[[149 113 135 132]
 [136 132 122  99]
 [147 114 126 118]]
=>
[[132 122]
 [114 126]]

[[124 126 128 116 106]
 [119 135 134 127 127]
 [122 132 129 120 122]
 [119 117 130 121 108]]
=>
[[135 134]
 [132 129]]

[[157 155 100 154]
 [108 109 148 110]
 [123 124 131 124]
 [137 136 119 136]]
=>
[[109 148]
 [124 131]]

[[135 109 139 133]
 [134 105 138 135]
 [128 138 132 121]]
=>
[[105 138]
 [138 132]]

[[117 155 112]
 [113 156 113]
 [114 156 117]
 [133 110 134]
 [112 140 125]]
=>
[[156 113]
 [156 117]]

[[115 132 117]
 [126 122 125]
 [144 110 105]
 [149 112 116]
 [144 107  99]]
=>
[[122 125]
 [110 105]]
---
[[117 123 123 125 123 138 135]
 [113 120 116 123 125 134 134]
 [111 120 127 124 125 142 125]
 [117 127 131 148 125 143 124]
 [134 121 109 134 121 129 135]
 [112 126 131 132 124 143 128]
 [123 123 120 127 122 135 135]
 [132 129 128 151 120 142 124]
 [133 129 130 151 120 142 128]
 [128 123 117 135 122 134 133]
 [134 121 109 140 121 129 132]]
=>
[[117 123 123 135]
 [113 116 125 134]
 [111 127 125 125]
 [117 131 125 124]
 [134 109 121 135]
 [112 131 124 128]
 [123 120 122 135]
 [132 128 120 124]
 [133 130 120 128]
 [128 117 122 133]
 [134 109 121 132]]

[[115 144]
 [131 103]
 [139 157]
 [139 122]]
=>
[[115]
 [131]
 [139]
 [139]]

[[132 122 121 124 138 110 118 110 144 130 128]
 [127 131 128 121 110 130 128 125 101 121 127]
 [125 138 126 132 114 115 114 128 135 137 133]
 [133 131 122 132 142 138 124 114 131 126 130]
 [132 138 133 136 128 136 128 148 121 135 128]
 [132 135 131 127 114 122 123 128 136 129 124]]
=>
[[132 121 138 118 144 128]
 [127 128 110 128 101 127]
 [125 126 114 114 135 133]
 [133 122 142 124 131 130]
 [132 133 128 128 121 128]
 [132 131 114 123 136 124]]

[[146 129 144 152 131 120 156 141 146]
 [110 109 149 122 112 151 105 107 118]
 [117 137 113 113 135 133 117 102 106]
 [123 133 103 119 103 119 129 101 138]
 [151 132 126 134 115 115 124 147 155]
 [132 139 123 126 125 130 124 129 109]
 [112 150 102 104 144 106 101 124 108]
 [129 118 129 118 118 153 118 103 122]
 [121 136 118 142 109 133 133 147 144]
 [116 104 139 131 144 110 113 111 139]]
=>
[[146 144 131 156 146]
 [110 149 112 105 118]
 [117 113 135 117 106]
 [123 103 103 129 138]
 [151 126 115 124 155]
 [132 123 125 124 109]
 [112 102 144 101 108]
 [129 129 118 118 122]
 [121 118 109 133 144]
 [116 139 144 113 139]]

[[133 109]
 [140 104]
 [135 124]
 [118 152]
 [126 120]
 [133 154]
 [147 116]
 [119 105]
 [110 121]]
=>
[[133]
 [140]
 [135]
 [118]
 [126]
 [133]
 [147]
 [119]
 [110]]

[[107 132 150 131 135 116 124 116 135 116 123 130 131]
 [107 135 146 129 135 118 124 118 135 111 130 132 131]
 [107 132 146 131 135 118 124 118 135 118 131 136 131]
 [107 131 146 131 140 117 124 118 131 113 129 131 136]]
=>
[[107 150 135 124 135 123 131]
 [107 146 135 124 135 130 131]
 [107 146 135 124 135 131 131]
 [107 146 140 124 131 129 136]]
---
[[104 102 145]
 [153 154 109]
 [124 122 131]
 [150 149 110]]
=>
[[104 102]
 [153 154]
 [124 122]]

[[110 108 123]
 [110 108 140]
 [119 117 131]
 [151 153 115]
 [113 112 132]]
=>
[[110 108]
 [110 108]
 [119 117]]

[[116 153 105]
 [119 139 117]
 [117 143 115]]
=>
[[116 153]
 [119 139]
 [117 143]]

[[153 118]
 [132 141]
 [117 118]
 [110 136]]
=>
[[153 118]
 [132 141]
 [117 118]]

[[143 123 114 126 103]
 [130 127 117 133 125]
 [123 129 132 120 135]
 [128 126 121 139 134]]
=>
[[143 123]
 [130 127]
 [123 129]]

[[110 126 149]
 [135 111 140]
 [113 120 151]
 [117 130 134]]
=>
[[110 126]
 [135 111]
 [113 120]]

[[113 116 151 123]
 [136 136 112 126]
 [118 123 137 118]
 [126 128 128 126]]
=>
[[113 116]
 [136 136]
 [118 123]]

[[151 125]
 [140 117]
 [145 111]
 [123 111]
 [150 126]]
=>
[[151 125]
 [140 117]
 [145 111]]
---
[[153 133 148 117 140 127 136 123]
 [105 127 103 144 120 120 124 135]
 [138 132 133 117 133 127 131 128]
 [120 125 121 141 120 124 120 129]
 [128 130 125 123 127 125 127 128]
 [129 123 130 129 134 133 136 120]
 [126 127 127 129 130 130 134 125]
 [140 127 140 122 136 140 135 118]
 [122 129 115 143 125 128 125 128]]
=>
[[105 127 103 144 120 120 124 135]
 [122 129 115 143 125 128 125 128]
 [120 125 121 141 120 124 120 129]
 [128 130 125 123 127 125 127 128]
 [126 127 127 129 130 130 134 125]
 [129 123 130 129 134 133 136 120]
 [138 132 133 117 133 127 131 128]
 [140 127 140 122 136 140 135 118]
 [153 133 148 117 140 127 136 123]]

[[156 133 120 100 141 102 115 121 157 101 121 107 100 131 157]
 [106 108 110 119 116 152 142 152 106 140 128 101 127 104 137]]
=>
[[106 108 110 119 116 152 142 152 106 140 128 101 127 104 137]
 [156 133 120 100 141 102 115 121 157 101 121 107 100 131 157]]

[[135 152 143 125 127 129 120 155 120 122]
 [125 134 122 113 134 118 115 126 140 133]
 [120 142 119 146 123 118 130 127 129 138]]
=>
[[120 142 119 146 123 118 130 127 129 138]
 [125 134 122 113 134 118 115 126 140 133]
 [135 152 143 125 127 129 120 155 120 122]]

[[120 155 122 125 136 144 145 137 130]
 [139 111 113 150 133 119 121 116 138]
 [141 113 126 110 147 143 136 139 138]
 [130 126 140 125 108 105 124 137 111]
 [152 104 123 133 134 122 118 128 139]]
=>
[[139 111 113 150 133 119 121 116 138]
 [120 155 122 125 136 144 145 137 130]
 [152 104 123 133 134 122 118 128 139]
 [141 113 126 110 147 143 136 139 138]
 [130 126 140 125 108 105 124 137 111]]

[[135 124 133 130 124 120]
 [142 140 125 131 130 132]
 [126 143 127 135 129 129]
 [152 138 129 136 113 123]
 [134 125 117 133 125 117]]
=>
[[134 125 117 133 125 117]
 [142 140 125 131 130 132]
 [126 143 127 135 129 129]
 [152 138 129 136 113 123]
 [135 124 133 130 124 120]]

[[118 105 106 130 151 136 119 109 138 121]
 [118 123 103 135 144 142 137 122 128 131]]
=>
[[118 123 103 135 144 142 137 122 128 131]
 [118 105 106 130 151 136 119 109 138 121]]

[[154 127 130 133 122 142 126 140 121 128 135 127]
 [143 125 129 131 120 135 131 134 120 125 128 133]
 [133 126 126 124 121 131 129 138 127 131 132 125]
 [140 123 124 129 121 135 125 136 123 125 129 127]]
=>
[[140 123 124 129 121 135 125 136 123 125 129 127]
 [133 126 126 124 121 131 129 138 127 131 132 125]
 [143 125 129 131 120 135 131 134 120 125 128 133]
 [154 127 130 133 122 142 126 140 121 128 135 127]]
---
[[114 146 148 143 142 115 115 146 118 115 113]
 [104 113 114 111 110 105 104 113 110 104 104]
 [133 127 122 135 136 129 130 127 119 130 136]
 [103 147 145 149 149 102 102 147  99 102 105]
 [125 117 118 115 115 126 126 117 130 125 124]]
=>
[[103 147 145 149 149 102 102 147  99 102 105]
 [114 146 148 143 142 115 115 146 118 115 113]
 [133 127 122 135 136 129 130 127 119 130 136]
 [125 117 118 115 115 126 126 117 130 125 124]
 [104 113 114 111 110 105 104 113 110 104 104]]

[[125 135 144 121]
 [125 141 104 109]
 [145 143 133 108]
 [127 122 134 132]
 [128 118 133 133]]
=>
[[145 143 133 108]
 [125 141 104 109]
 [125 135 144 121]
 [127 122 134 132]
 [128 118 133 133]]

[[146 138]
 [150 153]
 [140 137]]
=>
[[150 153]
 [146 138]
 [140 137]]

[[114 151 125 138 125]
 [103 120 127 137 123]
 [136 149 125 137 129]]
=>
[[114 151 125 138 125]
 [136 149 125 137 129]
 [103 120 127 137 123]]

[[129 138 127 122 137 131 120 145]
 [136 119 125 124 116 127 124 105]
 [136 136 120 125 121 133 118 116]
 [125 117 139 136 122 118 142 128]
 [118 157 115 140 143 141 113 108]
 [142 145 135 132 143 120 129 137]
 [107 114 103 128 114 142 142 118]
 [132 102 141 117 110 116 144 140]]
=>
[[118 157 115 140 143 141 113 108]
 [142 145 135 132 143 120 129 137]
 [129 138 127 122 137 131 120 145]
 [136 136 120 125 121 133 118 116]
 [136 119 125 124 116 127 124 105]
 [125 117 139 136 122 118 142 128]
 [107 114 103 128 114 142 142 118]
 [132 102 141 117 110 116 144 140]]

[[115 128 133 126 116 138 135 133 126 129 129 134 111 141]
 [127 134 134 121 119 132 131 138 125 128 132 132 106 151]
 [135 132 128 127 126 120 130 136 127 122 129 108 108 138]
 [128 141 129 127 125 130 127 135 127 122 132 125 134 122]]
=>
[[128 141 129 127 125 130 127 135 127 122 132 125 134 122]
 [127 134 134 121 119 132 131 138 125 128 132 132 106 151]
 [135 132 128 127 126 120 130 136 127 122 129 108 108 138]
 [115 128 133 126 116 138 135 133 126 129 129 134 111 141]]
